Here is a tiny trained network, its code and every weight. The questions are about switching its units off for an input and a class, where a switched-off unit gives its printed mean instead of its output.

import numpy as np


def w(rows, s, z=0):
    codes = np.array(rows[::2]) - 128.0
    scale = np.full(codes.shape[1], s)
    scale[-1] = z or s
    return codes * scale


def f(y):
    return np.maximum(y, 0)


def log_softmax(a):
    a = a - a.max(-1, keepdims=True)
    return a - np.log(np.exp(a).sum(-1, keepdims=True))


def net(x, mask):
    res = np.array(x, float).reshape(1, 6) / 4 @ E
    y = f(res @ A[0][:, :-1].T + A[0][:, -1])
    res = res + np.where(mask, y, B[0][:, -1]) @ B[0][:, :-1]
    return log_softmax(res[-1] @ U[:, :-1].T + U[:, -1])


A, B = {}, {}
E = w([
[2,178,135,63,169,110,27],'x0',
[54,59,126,202,47,195,107],'x1',
[101,160,150,82,90,157,186],'x2',
[194,96,153,44,79,184,48],'x3',
[141,207,164,188,44,85,110],'x4',
[105,75,228,107,138,70,126],'x5',
],0.009)
A[0] = w([
[211,89,114,151,116,143,199,32],'neuron 0',
[170,71,126,126,140,106,80,149],'neuron 1',
[179,162,109,119,174,93,89,9],'neuron 2',
[116,102,79,196,143,66,152,158],'neuron 3',
[145,172,16,125,101,174,127,87],'neuron 4',
[77,189,126,96,148,147,58,31],'neuron 5',
[170,126,147,109,154,81,135,78],'neuron 6',
[80,58,95,188,68,198,108,6],'neuron 7',
[145,140,148,47,69,181,151,85],'neuron 8',
[205,123,181,160,129,147,154,37],'neuron 9',
[87,93,141,162,107,172,78,3],'neuron 10',
[186,145,89,110,91,143,70,194],'neuron 11',
[181,139,159,131,89,98,188,112],'neuron 12',
[87,144,161,128,144,105,212,151],'neuron 13',
[152,175,194,153,77,112,86,67],'neuron 14',
[133,89,250,111,104,63,137,154],'neuron 15',
[136,81,165,110,137,65,132,38],'neuron 16',
[175,173,59,105,131,97,122,108],'neuron 17',
[152,172,94,62,132,114,173,97],'neuron 18',
[165,115,168,122,158,91,104,2],'neuron 19',
[64,88,145,152,92,143,140,23],'neuron 20',
[149,162,147,76,161,99,128,4],'neuron 21',
[193,102,148,172,145,172,174,43],'neuron 22',
[210,60,185,102,125,151,41,66],'neuron 23',
[152,207,199,181,80,94,113,209],'neuron 24',
[118,47,150,77,194,176,172,195],'neuron 25',
],0.012,0.0054)
B[0] = w([
[92,119,178,124,185,104,68,222],'neuron 0',
[83,138,76,113,135,152,175,180],'neuron 1',
[137,167,186,129,126,148,176,175],'neuron 2',
[114,158,70,91,138,99,222,221],'neuron 3',
[51,39,118,148,19,108,113,215],'neuron 4',
[61,118,170,76,156,64,64,205],'neuron 5',
[194,158,193,140,64,184,182,179],'neuron 6',
[209,180,215,157,138,158,165,210],'neuron 7',
[110,153,78,125,183,44,239,189],'neuron 8',
[97,123,176,85,169,63,84,185],'neuron 9',
[160,180,185,148,173,145,160,171],'neuron 10',
[73,101,97,106,101,117,231,209],'neuron 11',
[91,142,131,128,156,129,68,202],'neuron 12',
[92,148,79,93,161,94,217,204],'neuron 13',
[140,105,60,111,236,182,140,188],'neuron 14',
[84,34,121,185,1,130,153,228],'neuron 15',
[113,69,161,139,94,106,124,166],'neuron 16',
[135,110,185,154,49,182,154,196],'neuron 17',
[157,99,185,175,127,173,181,194],'neuron 18',
[109,115,151,158,116,128,161,154],'neuron 19',
[144,169,175,108,141,140,167,168],'neuron 20',
[177,183,184,148,171,188,111,170],'neuron 21',
[55,151,170,75,185,84,19,196],'neuron 22',
[86,182,94,131,180,69,219,209],'neuron 23',
[182,37,84,83,189,208,91,243],'neuron 24',
[173,51,67,128,131,203,76,235],'neuron 25',
],0.0093,0.011)
U = w([
[116,181,49,102,156,55,226,26],'0',
[197,163,237,133,114,162,172,38],'1',
[87,145,178,51,150,70,42,59],'2',
[122,134,92,111,123,128,165,254],'3',
[177,94,50,93,152,180,104,189],'4',
[113,87,129,170,12,96,140,147],'5',
[222,113,68,51,77,80,136,83],'6',
],0.011,0.0085)

Each question gives the input, the list of numbers given to net, and the class t.
The units are the neurons (one row each of A and B). Each row of codes is followed by its name. A weight is (code - 128) times the scale printed after its matrix; where a second scale follows, it is the last column's (A, B and U).
mask holds one flag per neuron, in row order. A switched-off neuron (its flag False) gives its mean, the last column of its row in B, instead of its output. The means were averaged over made-up inputs and are rounded, as every weight is.
A unit's drop is (log p(t) with every unit on - log p(t) with that unit switched off) / (log p(t) with every unit on - log p(t) with every unit switched off).
The circuit of an input: a set's keep is (log p(t) with only the set's units on - log p(t) with every unit switched off) / (log p(t) with every unit on - log p(t) with every unit switched off). Starting from the 12 units with the biggest drops (on a tie, the unit counted first), units are removed one at a time, each time the one whose removal leaves the highest keep (on an exact tie, the one counted first), for as long as the keep stays at least 0.8.
units of the circuit, in order: the units of the circuit, biggest drop first
unit that matters most: the unit with the biggest drop
k most important neurons: the k neurons with the biggest drops, biggest first
drop of u: that unit's drop, to one decimal
input [-8,6,-1,6,7,1], class 2: unit that matters most : neuron 22
input [6,4,0,4,-8,6], class 4: 2 most important neurons : neuron 25; neuron 22
input [2,-3,3,8,8,0], class 0: 3 most important neurons : neuron 8; neuron 23; neuron 11
input [-5,7,5,8,2,6], class 0: 2 most important neurons : neuron 23; neuron 8
input [-1,8,1,7,-6,8], class 1: 2 most important neurons : neuron 7; neuron 10
input [-2,-4,-5,3,7,6], class 4: 2 most important neurons : neuron 24; neuron 14
input [-6,-8,6,-4,5,-4], class 1: 2 most important neurons : neuron 18; neuron 17
input [5,-5,3,-3,6,7], class 5: 2 most important neurons : neuron 15; neuron 25
input [-6,1,-3,2,0,-5], class 2: units of the circuit, in order : neuron 22; neuron 0
input [5,2,-5,3,-1,-2], class 2: 4 most important neurons : neuron 5; neuron 3; neuron 8; neuron 13
input [7,2,-3,-6,-7,-2], class 2: 2 most important neurons : neuron 5; neuron 24
input [-5,8,-5,-5,8,-3], class 1: 2 most important neurons : neuron 7; neuron 25
input [-6,-8,3,5,-5,0], class 1: 2 most important neurons : neuron 18; neuron 6
input [6,0,7,7,-4,1], class 0: units of the circuit, in order : neuron 8
input [-4,-1,1,-3,2,-5], class 5: 2 most important neurons : neuron 4; neuron 14
input [-6,-1,-6,6,0,7], class 5: 3 most important neurons : neuron 15; neuron 16; neuron 3
input [7,7,2,-4,8,0], class 4: 2 most important neurons : neuron 24; neuron 14
input [-6,-2,4,-1,0,6], class 2: drop of neuron 0 : 0.3
input [-7,-8,5,-5,6,-3], class 1: drop of neuron 0 : -0.1
input [5,-2,-5,5,3,0], class 0: drop of neuron 23 : 0.6
input [0,2,1,-5,-6,-4], class 4: drop of neuron 24 : -0.5
input [-3,-4,-4,-2,-5,8], class 5: units of the circuit, in order : neuron 15
